(in the rows, 128 means zero)
Each row is followed by its class.
[101  94  98 140  88  94 142 152 140 118 139  72  68 129 125 167 162 132
 142 136 154  99  83 152  83 125 160 116 140 117 103 103 182 136  42  98
 100 131  89 125 148 118 109]
A
[118 120  93 132 123 138  91 107 123 126 137 137 130 134 123 131 126 130
 143 109 133 115 147  94 163 142 114  98 123 145 168 134 112 163 109  74
 120 127 138 130 142 110 116]
A
[119 102 119 144  86 123 148 143 142 125 158  96  91 142 135 148 160 144
 118 150 145 114 103 142 131 128 148 125 138 141 112  96 156 135 102 116
  97 129 109 129 142 122 117]
Z
[127 131  75 129 157 162 119 146 106 121 134 148 127 137 138 146 100 100
 186 116 103 118 139 120 160 162 134  73  83 123 159 169 104 141  90 138
  75 160 160 118 139 123  97]
Y
[126 106  67 110 181 136 164 140 122 148 121 138 128 121 136 158 117  93
 196 111 120 138 151 136  69 117 146 120 143 126  68 183 126 122 105 161
 144 144 129 105 109 127  87]
Z
[120  79 109 166  78 187  80 127 104 140 199 112 131 173 125 124 143 124
 134 119 145 131 185 144 195 131 159 182 143 148 218  92 143 135 159 155
 160 137 131 154 196 104 112]
Y
[123  81 104 142 106 115 130 141 125 143 139 108 123 127 113 166 150 109
 151 103 148 136 165 149  77 109 170 180 157 106 112 118 177 111 140 167
 200 146 104 133 136 126 131]
V
[137 180 164 130 120 114 143 133 136 109 101 138 101 117 143 115  98 147
 112 157  88 113  69 136 172 160  98  88  87 139 140 128 108 119 105 118
  54 123 142 142 111 141 147]
Y
[118 102  88 150  95 119 113 150 129 104 157  98 106 133 125 166 151 133
 147 132 138 105 120 101 129 139 160 102 106 118 158  96 144 172  77  68
  73 138 133 148 150 118 125]
W
[106 104 130 133 123 148 113 119 105 149 148 149 155 140 127 131 123  93
 135 137 137 145 167 131 159 121 161 150 150 132 141 122 135 103 176 174
 165 152 118 136 133 126 125]
K
[143 166 108 113 134 103 139 133 132 127  97 141 124 108 126 127 105 148
 125 117 105 115 110 112 124 147  90  78  86 123 118 159  96 150 105  81
  80 109 136 124 101 133 122]
V
[152 137 118 125 134 169  92 122 116 128 144 128 137 141 132 116 115 132
 153 114 126 127 166 114 151 140 111 118 125 142 170 157  98 135 122 112
 106 113 136 146 156 115  99]
Q
[ 96 118 164 161 105 129 130 108 125 103 127 132 115 138 133 141 127  94
 123 147 123 134 105 146 185 136 169 109 126 125 155  95 141 105 122 161
 103 149 140 140 135 149 126]
A
[142 141 106 114 135 115 131 127 138 138 122 143 133 122 131 126 118 145
 131 126 124 128 149 107 109 116 110 125 131 147 104 150 123 133 130 105
 129 117 130 133 111 118 131]
Z
[120 162 141 106 159 169 129 113 103 152 111 153 144 138 150 104  97 104
 146 150 107 132 129 142 188 146 107  90 110 143 160 164  59 107 139 156
  76 124 144 128 141 136  66]
K
[141 122  92 103 139 112 166 167 118 130 120  77  86 107 148 165 143 115
 187 142 123 118  95 177  56 131 137 125 122 113  84 155 137 116  42 128
  79 124 112 143 152 121  72]
W
[ 99 101 102 158  78 101 134 157 144  91 149  83  87 133 122 168 161 150
 124 146 148  93  76 108 124 142 163  86 113 112 145  79 154 191  56  55
  45 137 122 134 143 124 129]
W
[123 146  90 113 156 110 154 150 123 127  95 158 134 117 128 124  81 127
 150 118 108 130 109 120  97 139 111  85 112 112  95 179 113 151 101 140
 103 148 133 107  93 141 130]
Y
[140 192 102  90 168 117 131 118 122 125  80 163 130 105 140 111  83 131
 139 124  95 124  98 112 148 161  67  37  77 137 122 193  61 150  71  68
  44 106 154 120 109 134  91]
A
[109 152 211 139 101  85 173 111 140 107  83 121  95 109 140 121 118 117
  96 173 108 141  48 179 140 123 136 127 139 129  99  97 151  74 116 169
 102 116 112 150 102 169 149]
A
[115 130  52 112 124  81 150 166 143 104 119  90  86 105 123 165 148 164
 153 129 135  91  59  94  68 147 116  51 103 113 100 148 123 203   4  20
  18 117 117 112 122 121 105]
W
[140 149 172 133 135 164 111  96 101 151 122 164 166 145 139  70  82 122
 117 131 111 162 175 147 177 125  97 181 156 152 172 156  96  90 202 209
 184 127 142 159 138 139 134]
Y
[125  95 120 151 132 168 108 119 107 127 153 137 152 152 127 142 140  98
 141 116 138 143 177 112 159 141 159 133 140 133 164 130 142 116 157 160
 161 149 146 140 150 115 132]
G
[ 94 125 141 152  80  69 141 129 154  92 111 126 100 121 112 144 130 142
  91 138 134 115  70 110 132 130 149  89 128 116 112  81 165 154  97  83
  93 137 118 130  97 146 172]
A
[142 116 140 116 111 115 153 150 128 147 129  66  82 116 151 143 164 139
 147 150 143 126 103 196  70 113 126 189 162 128 107 120 144 100  79 143
 126 104  93 164 175 120  89]
W
[118 101 133 156  98 140  98 121 122 118 155 135 158 160 112 125 139 132
  94 121 154 141 167  89 161 131 154 138 148 133 170 100 154 141 172 127
 162 137 138 144 142 119 165]
G
[132 142 125 119 127 104 155 143 126 133 105 140 125 114 132 116 100 140
 117 133 123 142 106 145 103 128 111 135 133 128  88 152 136 121 127 153
 137 133 110 128 103 139 151]
Y
[160 198 151  73 183 118 168 115 116 150  54 149 142  87 161  90  88 140
 133 143 100 160  98 164  93 133  51 120 123 139  91 205  49 111 109 137
  89  86 140 148 117 153  87]
W
[132 109 157 146  99 140 112 119 118 139 152 113 146 155 121 114 142 138
  92 132 155 145 169 130 133 114 137 184 176 139 150 111 161 107 176 156
 193 122 113 158 154 112 153]
G
[136 125 148 130 116 120 147 132 137 135 137 105  99 130 141 139 144 128
 131 151 128 127 132 156 111 107 139 168 152 148 105 114 158  82 131 153
 138 125 116 154 135 123 128]
Z
[139  93 128 136 128 154 106 114 114 154 161 133 153 147 128 129 128  98
 152 119 143 155 225 143 114  91 157 220 186 149 130 132 161  76 197 197
 237 144 128 161 145 114 132]
Z
[135 151  94 127 133 158 101 128 125 115 137 141 131 147 125 109 103 160
 133 111 129 113 126  77 166 160  94  41  98 133 173 162  70 201  91  52
  38 104 148 115 141 124  91]
Q
[112 106 151 121 104 103 148 140 127 156 131 108 117 123 128 132 144 117
 116 154 148 140 131 169  91  97 157 194 177 133  83 105 175  78 156 177
 183 135  76 143 123 125 142]
K
[137 126  94 112 126 105 159 163 137 128 121  72  77 111 140 149 154 153
 156 141 133 100  77 153  69 134 112 115 126 130  98 137 124 155  36  71
  64 105 105 132 146 113  88]
W
[134 120 152 127 114 154 103 101 113 154 138 112 123 138 141 112 139 114
 137 129 141 144 164 174 144 118 121 188 165 150 162 126 128  84 140 167
 180 113 116 162 178 118  97]
A
[114 101  56 138 125 125 111 140 136 115 155 146 132 140 118 166 129 122
 155 109 132 115 160  67 129 132 160  82 111 126 131 126 145 177 115  80
 109 155 151 117 113 112 136]
Z
[132 141 110 111 153 114 164 150 126 133  94 143 110 107 139 138 104 117
 161 124 108 134 103 158  92 140 119 114 118 117  91 167 124 115  92 164
 111 143 128 122 113 142 121]
Y
[133 144 177 132 113  75 166 124 143 129  78 142 123  97 127 135 117 128
 100 130 115 146 103 159  91 114 128 160 138 109  80 117 150  90 157 167
 162 126 113 141  84 162 166]
V
[149 206 182 113 100 113 103  97 132 129 105 157 141 123 131  72 100 174
  67 168 105 115 104 100 195 141  50 105 112 166 156 117  71 127 157  60
  71  95 129 160 110 130 145]
K
[126 157 135 106 162 140  86  65  97 154 121 216 209 142 118  94  64 108
 116  95 115 161 221  63 213 125 106 131 129 154 177 160  62 128 236 140
 176 134 168 144 109 113 135]
K
[162 167 101  91 183 158 127 128  98 160 103 158 154 122 145  91  72 120
 171 114 100 146 165 147 117 137  75 131 119 145 127 219  76 103 132 169
 138 121 145 137 133 123  91]
Y
[117 152 148 139 110 107 142 126 135  97 108 132 121 122 132 123 117 146
 103 147 119 123  80 113 160 143 119  82 107 124 148 109  99 165 105  85
  49 119 148 142 116 149 133]
W
[139 159 147  98 171 119 199 132 128 150  78 142 117 109 155 110  98 119
 142 148 102 150 101 190  77 116 105 128 143 136  48 193 103  78 116 192
 113 105 121 128 104 157  87]
Z
[114 120 136 138 118 121 134 116 129 120 124 113  98 124 134 143 140 114
 141 137 126 119 104 149 143 134 138 119 134 136 133 114 141 116  91 127
 109 129 123 135 138 126 115]
A
[131 171 167 119 118 114 120  92 134 122  99 150 123 113 138 104 115 141
  98 142 110 135  99 129 174 143  87 105 120 144 150 123  97 126 121 102
  96 105 138 147 125 137 132]
A
[100 103 175 170  84 145 112 103 120 113 152 107 109 153 134 133 145 101
 115 149 138 128 124 159 194 130 169 151 148 137 184  75 152  93 133 164
 126 141 128 159 165 135 123]
A
[131 162 181 135 125 110 115  88 123 118  96 171 156 114 129 101  91 111
  98 138 108 156 141 127 167 120 111 142 138 141 133 128 121  88 176 150
 155 130 146 162  98 150 166]
A
[131 132 112 129 159 150 142 137 124 114 114 144 125 125 133 141 104 104
 167 114 107 131 116 127 133 150 135  72 109 118 121 162  99 140  98 129
  73 133 142 116 118 140  97]
Q
[139 120 154 139 119 138 111 104 116 150 122 149 156 130 125 119 118 109
 124 110 125 157 183 147 141 117 132 184 149 128 153 128 122  94 189 187
 200 128 132 151 137 141 129]
V
[132 126  85 120 120 125 136 145 120 147 126 105 117 133 122 134 127 142
 146 109 133 114 130 139  95 134 113 114 121 120 123 158 115 148  94 112
 115 110 110 118 143 123  83]
V
[113 138 121 158  93 118 139 129 145  96 127 120  92 125 123 152 144 149
 119 133 107  88  74 101 183 166 130  52  72 123 160  95 114 176  86  58
  30 128 141 118 116 133 132]
V
[129 160 104  93 123 107 121 131 141 148 112 134 112 117 128 121 131 168
 122 134 127 101 107  98 132 140  82  86 113 141 133 135  90 172  96  46
  74 102 114 123 124 110 112]
K
[115 116  78 146 109 115 113 150 129  93 146 114 113 130 124 166 139 132
 149 129 126 101 107  83 141 150 152  67  90 115 156 108 127 188  68  49
  43 142 149 137 136 120 124]
W
[129 114 188 169  81 148 112 107 128 116 156 111 123 154 129 122 159 139
  80 149 138 130 135 125 196 136 141 160 148 153 180  73 153 101 170 135
 141 125 131 169 155 116 166]
G
[142 156 150 116 135 139 114  94 116 145 112 135 132 125 138  91 111 132
 121 130 120 139 139 143 161 130  81 140 142 161 151 151  90 107 134 124
 137 101 131 150 140 122 103]
A
[126 140 141 121 110  89 191 167 141 127 104  85  62 110 141 136 133 151
 132 157 118 108  46 191  71 130 123 134 137 119  75 129 161 103  59 151
  85 126  87 130 121 137 128]
Y
[132 137  87 124 133 143  99 129 120 136 136 150 149 142 117  98  97 153
 135 107 127 123 162  92 142 140  96 112 127 142 165 163 103 176 134 100
 131 128 141 123 129 112 134]
Y
[107  94 131 171  65 116 118 133 136 114 151 108 115 146 110 152 152 133
 112 122 144 114 132 123 141 132 172 139 131 113 154  76 169 141 135 126
 139 142 117 134 135 135 150]
V
[159 127 106 103 137 120 114 134 113 153 131 103 137 119 132 117 129 140
 151 119 140 136 172 138  72 105 100 188 159 142 121 161 127 119 122 118
 168 108 117 164 152 105 111]
W
[ 95  54 113 173  81 112 146 149 147 101 171  93  83 140 124 206 176  94
 160 142 143 110 128 137 114 116 227 151 143 117 109  60 220 105 106 154
 133 179 117 140 131 126 154]
Z
[150 157 181 104 137 108 147 114 120 149  96 116 117 108 144 105 113 115
 124 148 120 155 133 202  96  99 105 199 170 149  89 148 141  39 141 185
 183 103 106 168 132 131 120]
A
[124 124 122 144 126 119 127 131 141 101 124 144 127 123 115 136 113 134
 131 114 124 126 118  92 131 136 140  86 127 121 124 127 129 168 116  91
  96 129 132 120  97 136 151]
Q
[132 123 136 132 141 139 116 113 113 132 118 174 179 132 124 126 111 102
 115 114 131 171 176 104 138 128 136 136 143 122 134 143 131 112 190 170
 184 147 151 144 119 138 159]
G
[136 120 124 120 113 127 159 161 127 137 138  67  84 140 141 144 164 149
 127 146 144 113  90 165  93 136 127 124 135 131 109 133 151 114  73 124
  93 105  97 135 171 109  94]
G
[108 111  92 118 115  75 148 141 140 128 113 109 107 112 113 150 130 134
 135 119 152 125 113 130  49 108 143 128 159 114  71 134 175 146  80 104
 152 130  92 119 107 123 139]
A
[154 196 158  66 150  77 145 128 140 158  66 151 139  93 131  86  90 160
 107 145 108 124 124 138  93 110  56 144 137 157  79 165  94 103 148  99
 133  86 110 138  80 119 139]
K
[101  89  66 167 106 135 106 136 129 107 155 135 125 141 106 174 141 114
 153  94 127 101 143  75 163 157 172  69  92 106 170 106 137 192 110  82
  99 160 147 106 122 122 131]
V
[159 128 160  99 132 132 166 142 111 165 119  82 117 123 148 106 147 136
 109 149 156 163 132 205  61 103 105 208 188 148  72 161 159  53 143 195
 194  96  80 158 156 114 112]
G
[126  93 181 145  83  82 142 111 131 125 138  98 100 116 128 152 165  91
 119 141 142 153 121 193  94 108 188 227 190 121  91  68 219  46 133 206
 210 146  90 159 133 128 160]
A
[134 135 114 128 140 162 131 133 115 137 135 122 106 135 145 123 119 127
 161 132 107 117 120 147 158 154 111 114 111 142 157 155 103 126  97 145
  93 133 134 131 155 118  97]
Y
[143 120 119 116  98 107  95 105 131 157 140 104 125 127 116  98 141 169
 109 109 162 125 174 121  99  98  89 196 185 166 138 124 146 138 137  84
 209  91  92 152 146  90 139]
A
[136 120 100 113 130  90 164 168 128 126 120  82  91 103 137 163 142 125
 161 138 132 118  96 162  44 116 142 142 134 110  72 137 158 119  65 117
 107 128 103 146 132 123 110]
W
[119 132 166 169 102 144 103 101 137  88 137 159 138 140 120 122 111 135
 103 126 118 122 126  82 208 151 141  87 118 135 183  96 110 164 156  95
  87 129 153 140 112 143 163]
Q
[131 135 103 138 129 150  95 117 122 133 139 159 145 139 121 105 103 148
 129 109 118 124 160  87 173 147 100 116 123 148 179 145 100 170 143 101
 133 134 144 132 127 113 147]
Y
[148 121 149 129 116 121 113  96 124 163 133 160 177 134 126  73 110 146
  82 126 145 174 199 114 120  86 104 207 190 163 110 138 132 112 227 168
 232 111 115 156 110 128 164]
Z
[121  99 116 153 106 148 119 129 119 133 142 120 120 140 128 157 144 106
 151 112 131 126 149 146 143 140 161 136 119 114 158 116 136 120 128 156
 137 141 130 133 155 135 104]
V
[131 128 120 130 127 134 115 106 127 138 133 170 170 137 121 103 104 133
 105 121 134 157 176  93 148 118 116 134 145 151 127 144 113 146 185 130
 165 126 141 131 103 133 147]
Z
[119 121  72 137 112 120 120 140 126 121 132 141 139 131 114 144 122 138
 125 104 133 119 126  89 141 151 129  68  89 114 135 138 115 186 114  81
  92 132 136 103 115 131 122]
V
